Below are the code and all the weights of a small trained network. Each question names an input and a class and asks about switching units off, where a switched-off unit gives its printed mean instead of its output.

import numpy as np


def w(rows, s, z=0):
    codes = np.array(rows[::2]) - 128.0
    scale = np.full(codes.shape[1], s)
    scale[-1] = z or s
    return codes * scale


def f(y):
    return y / 2 * (1 + np.tanh(0.7978845608 * (y + 0.044715 * y**3)))


def log_softmax(a):
    a = a - a.max(-1, keepdims=True)
    return a - np.log(np.exp(a).sum(-1, keepdims=True))


def net(x, mask):
    res = np.array(x, float).reshape(1, 2) / 4 @ E
    y = f(res @ A[0][:, :-1].T + A[0][:, -1])
    res = res + np.where(mask, y, B[0][:, -1]) @ B[0][:, :-1]
    return log_softmax(res[-1] @ U[:, :-1].T + U[:, -1])


A, B = {}, {}
E = w([
[204,124,90,1,60,195,69,123,135],'x0',
[44,189,151,54,205,239,94,16,82],'x1',
],0.0085)
A[0] = w([
[233,71,74,82,34,164,96,95,135,119],'N1',
[226,133,47,17,56,192,106,178,133,146],'N2',
[201,76,96,183,50,58,172,183,156,90],'N3',
[92,119,194,197,204,85,171,153,149,73],'N4',
[96,123,213,229,202,77,254,126,89,255],'N5',
[137,122,197,228,190,102,147,123,93,11],'N6',
[204,37,121,142,35,32,182,162,174,60],'N7',
],0.0052,0.0041)
B[0] = w([
[103,191,99,135,105,158,140,154,146,189],'N1',
[108,162,98,134,117,145,179,139,126,214],'N2',
[120,170,183,123,174,174,116,99,83,219],'N3',
[92,143,123,105,115,150,158,157,145,173],'N4',
[119,168,84,156,96,141,149,148,114,254],'N5',
[62,188,138,3,95,128,178,130,204,151],'N6',
[115,161,152,104,165,172,149,95,98,218],'N7',
],0.014,0.0084)
U = w([
[104,165,193,118,253,203,121,48,24,124],'0',
[99,165,31,136,2,143,175,219,196,90],'1',
[185,101,55,193,96,130,99,158,64,251],'2',
[155,53,180,134,143,95,75,177,206,91],'3',
[183,65,210,148,79,68,54,103,177,88],'4',
[166,16,160,143,128,99,90,114,180,91],'5',
[182,63,167,145,131,96,77,132,203,89],'6',
],0.0088,0.011)

Each question gives the input, the list of numbers given to net, and the class t.
The units are the neurons (one row each of A and B). Each row of codes is followed by its name. A weight is (code - 128) times the scale printed after its matrix; where a second scale follows, it is the last column's (A, B and U).
mask holds one flag per neuron, in row order. A switched-off neuron (its flag False) gives its mean, the last column of its row in B, instead of its output. The means were averaged over made-up inputs and are rounded, as every weight is.
A unit's drop is (log p(t) with every unit on - log p(t) with that unit switched off) / (log p(t) with every unit on - log p(t) with every unit switched off).
The circuit of an input: a set's keep is (log p(t) with only the set's units on - log p(t) with every unit switched off) / (log p(t) with every unit on - log p(t) with every unit switched off). Starting from all 7 units, units are removed one at a time, each time the one whose removal leaves the highest keep (on an exact tie, the one counted first), for as long as the keep stays at least 0.8.
circuit, biggest first: the units of the circuit, biggest drop first
unit that matters most: the unit with the biggest drop
top k neurons: the k neurons with the biggest drops, biggest first
drop when u is switched off: that unit's drop, to one decimal
input [-4,0], class 1: top 2 neurons => (N3; N5)
input [2,-2], class 2: circuit, biggest first => (N6; N4)
input [6,4], class 1: top 3 neurons => (N3; N7; N2)
input [1,-1], class 2: circuit, biggest first => (N6; N7; N4)
input [-5,-6], class 0: top neuron => (N3)
input [-6,-6], class 0: top 4 neurons => (N3; N7; N1; N2)
input [3,3], class 2: top 4 neurons => (N3; N7; N6; N4)
input [-8,7], class 1: top 2 neurons => (N5; N3)
input [1,1], class 2: top 2 neurons => (N3; N7)
input [3,-2], class 2: top 3 neurons => (N6; N5; N4)
input [4,-8], class 0: drop when N3 is switched off => 0.2
input [6,-7], class 0: drop when N7 is switched off => 0.4
input [-7,6], class 1: drop when N5 is switched off => 0.3
input [-1,1], class 2: unit that matters most => N3
input [-5,4], class 1: drop when N3 is switched off => 0.4
